Below are the code and all the weights of a small trained network. Each question names an input and a target symbol and asks about switching units off, where a switched-off unit gives its printed mean instead of its output.

import numpy as np


def w(rows, s, z=0):
    codes = np.array(rows[::2]) - 128.0
    scale = np.full(codes.shape[1], s)
    scale[-1] = z or s
    return codes * scale


def norm(h):
    return h / np.sqrt((h * h).mean(-1, keepdims=True) + 1e-5)


def f(y):
    return np.maximum(y, 0)


def softmax(a):
    e = np.exp(a - a.max(-1, keepdims=True))
    return e / e.sum(-1, keepdims=True)


def log_softmax(a):
    a = a - a.max(-1, keepdims=True)
    return a - np.log(np.exp(a).sum(-1, keepdims=True))


def net(x, mask):
    ids = ['γζλμξπστ'.index(c) for c in x.split()]
    T = len(ids)
    res = E[ids] + P[:T]
    q, k, v = (norm(res) @ M[0].T for M in (Q, K, V))
    z = softmax(np.where(np.tri(T) > 0, q @ k.T / 2**0.5, -1e9)) @ v
    res = res + np.where(mask[0], z, O[0][:, -1]) @ O[0][:, :-1]
    y = f(norm(res) @ A[0][:, :-1].T + A[0][:, -1])
    res = res + np.where(mask[1:13], y, B[0][:, -1]) @ B[0][:, :-1]
    return log_softmax(norm(res)[-1] @ U[:, :-1].T + U[:, -1])


Q, K, V, O, A, B = {}, {}, {}, {}, {}, {}
E = w([
[159,107,96,164,181,112,110],'γ',
[90,115,154,143,123,107,217],'ζ',
[146,134,150,202,101,171,93],'λ',
[134,138,145,97,148,175,125],'μ',
[148,119,92,108,108,164,137],'ξ',
[169,45,148,36,207,1,126],'π',
[110,166,86,106,143,176,133],'σ',
[107,134,183,99,66,122,61],'τ',
],0.0013)
P = w([
[217,207,121,105,204,254,192],'0',
[90,51,116,59,105,146,121],'1',
[190,219,106,155,178,181,177],'2',
[70,45,135,89,103,121,115],'3',
[190,239,111,165,153,137,168],'4',
[54,46,160,118,104,82,106],'5',
[185,253,120,211,143,91,150],'6',
[58,50,150,102,113,99,97],'7',
],0.00066)
Q[0] = w([
[238,210,151,254,176,48,153],'h0',
[69,71,106,34,111,197,100],'h0',
],0.0077)
K[0] = w([
[140,102,86,43,144,252,142],'h0',
[133,169,165,229,122,5,104],'h0',
],0.0035)
V[0] = w([
[109,190,192,150,8,209,123],'h0',
[42,155,154,63,89,37,218],'h0',
],0.0013)
O[0] = w([
[59,183,129,201,32,103,155,161],'h0',
[81,116,145,3,116,217,171,252],'h0',
],0.0015,0.00045)
A[0] = w([
[128,85,95,149,183,104,39,32],'n0',
[252,137,114,147,149,143,147,114],'n1',
[128,75,174,83,160,96,54,93],'n2',
[150,191,156,188,124,103,96,254],'n3',
[116,110,229,95,97,146,73,182],'n4',
[139,62,95,79,140,132,116,131],'n5',
[80,101,131,184,85,137,96,18],'n6',
[141,190,135,123,199,118,114,33],'n7',
[180,149,175,154,132,168,197,88],'n8',
[81,59,137,110,160,42,152,149],'n9',
[78,187,93,126,183,129,150,152],'n10',
[129,170,210,100,171,139,97,70],'n11',
],0.0024,0.0011)
B[0] = w([
[41,124,180,190,80,183,142,162],'n0',
[23,123,111,102,80,80,106,216],'n1',
[163,223,130,163,94,77,65,173],'n2',
[109,82,134,62,185,192,149,230],'n3',
[104,127,57,140,150,94,201,204],'n4',
[129,170,206,169,159,101,127,203],'n5',
[161,81,76,122,183,37,94,141],'n6',
[185,44,85,133,83,166,132,162],'n7',
[138,144,172,163,92,29,75,237],'n8',
[138,163,107,82,147,251,93,249],'n9',
[208,106,143,164,110,97,139,242],'n10',
[142,20,145,142,73,164,142,146],'n11',
],0.0022,0.0014)
U = w([
[216,15,199,113,32,152,93,2],'γ',
[80,194,216,234,135,195,17,117],'ζ',
[58,186,56,83,5,34,82,99],'λ',
[254,217,18,153,137,197,150,73],'μ',
[116,7,37,202,206,74,102,104],'ξ',
[34,113,137,42,157,224,211,218],'π',
[184,153,174,18,245,71,50,125],'σ',
[172,187,224,193,139,31,236,229],'τ',
],0.0047,0.00076)

Each question gives the input, a string of symbols that net reads in full, and the target symbol t.
The units are the heads (2 rows each of Q, K, V and O) and the neurons (one row each of A and B). Each row of codes is followed by its name. A weight is (code - 128) times the scale printed after its matrix; where a second scale follows, it is the last column's (O, A, B and U).
mask holds one flag per unit, heads first, then neurons. A switched-off unit (its flag False) gives its mean, the last column of its rows in O or B, instead of its output. The means were averaged over made-up inputs and are rounded, as every weight is.
A unit's drop is (log p(t) with every unit on - log p(t) with that unit switched off) / (log p(t) with every unit on - log p(t) with every unit switched off).
The circuit of an input: a set's keep is (log p(t) with only the set's units on - log p(t) with every unit switched off) / (log p(t) with every unit on - log p(t) with every unit switched off). Starting from the 12 units with the biggest drops (on a tie, the unit counted first), units are removed one at a time, each time the one whose removal leaves the highest keep (on an exact tie, the one counted first), for as long as the keep stays at least 0.8.
circuit, biggest first: the units of the circuit, biggest drop first
unit that matters most: the unit with the biggest drop
top k neurons: the k neurons with the biggest drops, biggest first
drop when u is switched off: that unit's drop, to one decimal
input ζ π τ, target π: unit that matters most => n4
input ξ ξ π μ, target σ: circuit, biggest first => (h0, n2)
input ξ ζ π σ, target σ: top 2 neurons => (n5, n9)
input π ξ γ μ, target ζ: top 2 neurons => (n2, n0)
input σ λ ξ σ ξ μ, target ξ: circuit, biggest first => (h0, n6)
input τ γ γ, target ξ: top 3 neurons => (n1, n3, n9)
input ζ ζ σ ζ ζ ζ τ, target π: circuit, biggest first => (n3, n4, n8)
input ζ τ σ ξ λ λ σ ξ, target ξ: circuit, biggest first => (h0, n6)
input ζ ζ λ ξ, target ξ: top 3 neurons => (n6, n8, n1)
input γ ζ μ ζ σ ζ γ μ, target ζ: top 3 neurons => (n2, n11, n0)
input ζ ζ μ π π σ, target σ: top 2 neurons => (n5, n2)
input ζ ζ λ ζ ζ ζ, target π: drop when n9 is switched off => 0.3
input σ γ λ σ, target ξ: drop when n6 is switched off => 0.2
input ζ ζ σ λ, target ξ: drop when n6 is switched off => 0.4
input ζ γ σ ζ ζ ζ ξ, target λ: circuit, biggest first => (n1)
